Below is a small trained network, with its code and all its weights. Each question gives an input and a target symbol and asks what happens when units are switched off, that is, made to give their printed mean instead of their output.

import numpy as np


def w(rows, s, z=0):
    codes = np.array(rows[::2]) - 128.0
    scale = np.full(codes.shape[1], s)
    scale[-1] = z or s
    return codes * scale


def norm(h):
    return h / np.sqrt((h * h).mean(-1, keepdims=True) + 1e-5)


def f(y):
    return y / 2 * (1 + np.tanh(0.7978845608 * (y + 0.044715 * y**3)))


def softmax(a):
    e = np.exp(a - a.max(-1, keepdims=True))
    return e / e.sum(-1, keepdims=True)


def log_softmax(a):
    a = a - a.max(-1, keepdims=True)
    return a - np.log(np.exp(a).sum(-1, keepdims=True))


def net(x, mask):
    ids = ['αζηλμσψ'.index(c) for c in x.split()]
    T = len(ids)
    res = E[ids] + P[:T]
    u = 0
    for l in range(2):
        q, k, v = (norm(res) @ M[l].T for M in (Q, K, V))
        z = softmax(np.where(np.tri(T) > 0, q @ k.T / 4**0.5, -1e9)) @ v
        res = res + np.where(mask[u], z, O[l][:, -1]) @ O[l][:, :-1]
        u += 1
        y = f(norm(res) @ A[l][:, :-1].T + A[l][:, -1])
        res = res + np.where(mask[u : u + 8], y, B[l][:, -1]) @ B[l][:, :-1]
        u += 8
    return log_softmax(norm(res)[-1] @ U[:, :-1].T + U[:, -1])


Q, K, V, O, A, B = {}, {}, {}, {}, {}, {}
E = w([
[114,62,100,94],'α',
[128,131,153,125],'ζ',
[146,165,2,90],'η',
[126,166,84,191],'λ',
[199,240,128,121],'μ',
[137,147,171,138],'σ',
[129,30,110,196],'ψ',
],0.0049)
P = w([
[77,92,91,67],'0',
[171,89,135,94],'1',
[167,47,157,73],'2',
[121,59,146,48],'3',
[8,139,84,194],'4',
[80,73,88,203],'5',
[218,77,133,188],'6',
[8,168,112,75],'7',
[102,133,107,220],'8',
[78,97,90,226],'9',
[145,108,117,90],'10',
],0.0015)
Q[0] = w([
[227,146,159,124],'0.h1',
[163,144,226,89],'0.h1',
[127,116,2,175],'0.h1',
[76,119,186,128],'0.h1',
],0.0076)
K[0] = w([
[102,169,94,2],'0.h1',
[37,156,130,85],'0.h1',
[236,69,127,149],'0.h1',
[63,180,109,190],'0.h1',
],0.0074)
V[0] = w([
[198,198,172,104],'0.h1',
[253,71,49,112],'0.h1',
[214,92,206,215],'0.h1',
[124,206,104,54],'0.h1',
],0.0035)
O[0] = w([
[173,211,84,27,117],'0.h1',
[38,209,54,224,59],'0.h1',
[254,183,131,193,249],'0.h1',
[49,135,120,46,33],'0.h1',
],0.0033,0.0013)
A[0] = w([
[132,59,22,157,140],'0.n1',
[101,228,100,254,92],'0.n2',
[83,90,161,188,155],'0.n3',
[175,144,122,189,61],'0.n4',
[80,123,200,121,76],'0.n5',
[201,154,18,109,249],'0.n6',
[137,210,163,34,140],'0.n7',
[76,22,76,153,148],'0.n8',
],0.0044,0.0014)
B[0] = w([
[128,154,34,162,224],'0.n1',
[211,14,101,14,212],'0.n2',
[171,198,233,151,198],'0.n3',
[70,159,162,52,175],'0.n4',
[81,92,133,180,130],'0.n5',
[52,30,13,201,252],'0.n6',
[174,162,21,224,196],'0.n7',
[253,169,96,147,208],'0.n8',
],0.003,0.0015)
Q[1] = w([
[197,140,139,254],'1.h1',
[97,204,179,47],'1.h1',
[161,179,112,42],'1.h1',
[82,116,146,2],'1.h1',
],0.0067)
K[1] = w([
[114,30,113,241],'1.h1',
[139,202,240,144],'1.h1',
[81,85,185,77],'1.h1',
[157,253,170,13],'1.h1',
],0.0055)
V[1] = w([
[171,204,114,85],'1.h1',
[130,2,114,145],'1.h1',
[162,162,68,142],'1.h1',
[102,155,191,45],'1.h1',
],0.0049)
O[1] = w([
[95,109,145,228,96],'1.h1',
[87,116,154,2,237],'1.h1',
[106,201,190,150,170],'1.h1',
[125,26,68,176,2],'1.h1',
],0.003)
A[1] = w([
[166,165,3,99,65],'1.n1',
[201,72,146,100,59],'1.n2',
[5,163,108,181,171],'1.n3',
[105,166,190,167,133],'1.n4',
[200,178,103,108,64],'1.n5',
[130,146,175,115,149],'1.n6',
[200,119,172,92,38],'1.n7',
[77,187,123,28,8],'1.n8',
],0.0049,0.0011)
B[1] = w([
[122,3,173,109,238],'1.n1',
[157,193,153,217,232],'1.n2',
[6,137,27,148,83],'1.n3',
[85,99,201,131,165],'1.n4',
[194,54,50,198,217],'1.n5',
[62,69,113,169,183],'1.n6',
[69,131,66,237,248],'1.n7',
[169,218,68,139,134],'1.n8',
],0.003,0.0017)
U = w([
[109,129,144,86,73],'α',
[162,213,163,66,101],'ζ',
[90,203,87,179,40],'η',
[125,130,133,101,60],'λ',
[32,101,82,125,253],'μ',
[145,2,160,60,117],'σ',
[204,108,129,220,188],'ψ',
],0.0078,0.0036)

Each question gives the input, a string of symbols that net reads in full, and the target symbol t.
The units are the heads (4 rows each of Q, K, V and O) and the neurons (one row each of A and B). Each row of codes is followed by its name. A weight is (code - 128) times the scale printed after its matrix; where a second scale follows, it is the last column's (O, A, B and U).
mask holds one flag per unit, layer by layer, with each layer's heads first. A switched-off unit (its flag False) gives its mean, the last column of its rows in O or B, instead of its output. The means were averaged over made-up inputs and are rounded, as every weight is.
A unit's drop is (log p(t) with every unit on - log p(t) with that unit switched off) / (log p(t) with every unit on - log p(t) with every unit switched off).
The circuit of an input: a set's keep is (log p(t) with only the set's units on - log p(t) with every unit switched off) / (log p(t) with every unit on - log p(t) with every unit switched off). Starting from the 12 units with the biggest drops (on a tie, the unit counted first), units are removed one at a time, each time the one whose removal leaves the highest keep (on an exact tie, the one counted first), for as long as the keep stays at least 0.8.
circuit, biggest first: the units of the circuit, biggest drop first
top k neurons: the k neurons with the biggest drops, biggest first
k most important neurons of layer l: the k neurons of layer l with the biggest drops, biggest first
drop of u: that unit's drop, to one decimal
input σ η ζ, target ψ: top 4 neurons : 0.n7, 0.n6, 1.n2, 0.n2
input σ ψ α σ λ σ σ ζ μ α σ, target σ: circuit, biggest first : 0.h1
input σ μ μ η λ, target μ: circuit, biggest first : 0.h1, 1.n3, 1.n1
input μ μ ζ, target η: circuit, biggest first : 0.h1, 0.n7, 0.n2
input α α ψ ψ σ σ σ σ, target ψ: circuit, biggest first : 0.n6, 1.h1, 0.n8
input ψ σ α, target ψ: top 2 neurons : 0.n8, 1.n5
input η σ μ σ σ ψ σ σ, target ψ: top 2 neurons : 0.n6, 0.n7
input σ σ η λ, target σ: 2 most important neurons of layer 1 : 1.n1, 1.n7
input σ σ μ α η ζ σ ζ, target μ: top 3 neurons : 0.n2, 0.n5, 1.n3
input ζ ζ σ σ, target σ: circuit, biggest first : 0.h1, 1.h1
input σ ψ ζ, target ψ: top 4 neurons : 0.n2, 0.n7, 1.n2, 1.n7
input ζ ψ σ α, target ψ: 3 most important neurons of layer 0 : 0.n8, 0.n2, 0.n6
input ζ ψ ψ ψ ζ, target ζ: 2 most important neurons of layer 1 : 1.n1, 1.n8
input ψ σ ζ, target ζ: top neuron : 0.n2
input μ ζ σ, target η: drop of 0.n2 : 0.1
input ψ α ψ ψ σ σ α η ψ σ, target ζ: drop of 1.h1 : 0.4
input σ η μ λ, target μ: drop of 1.h1 : 0.2
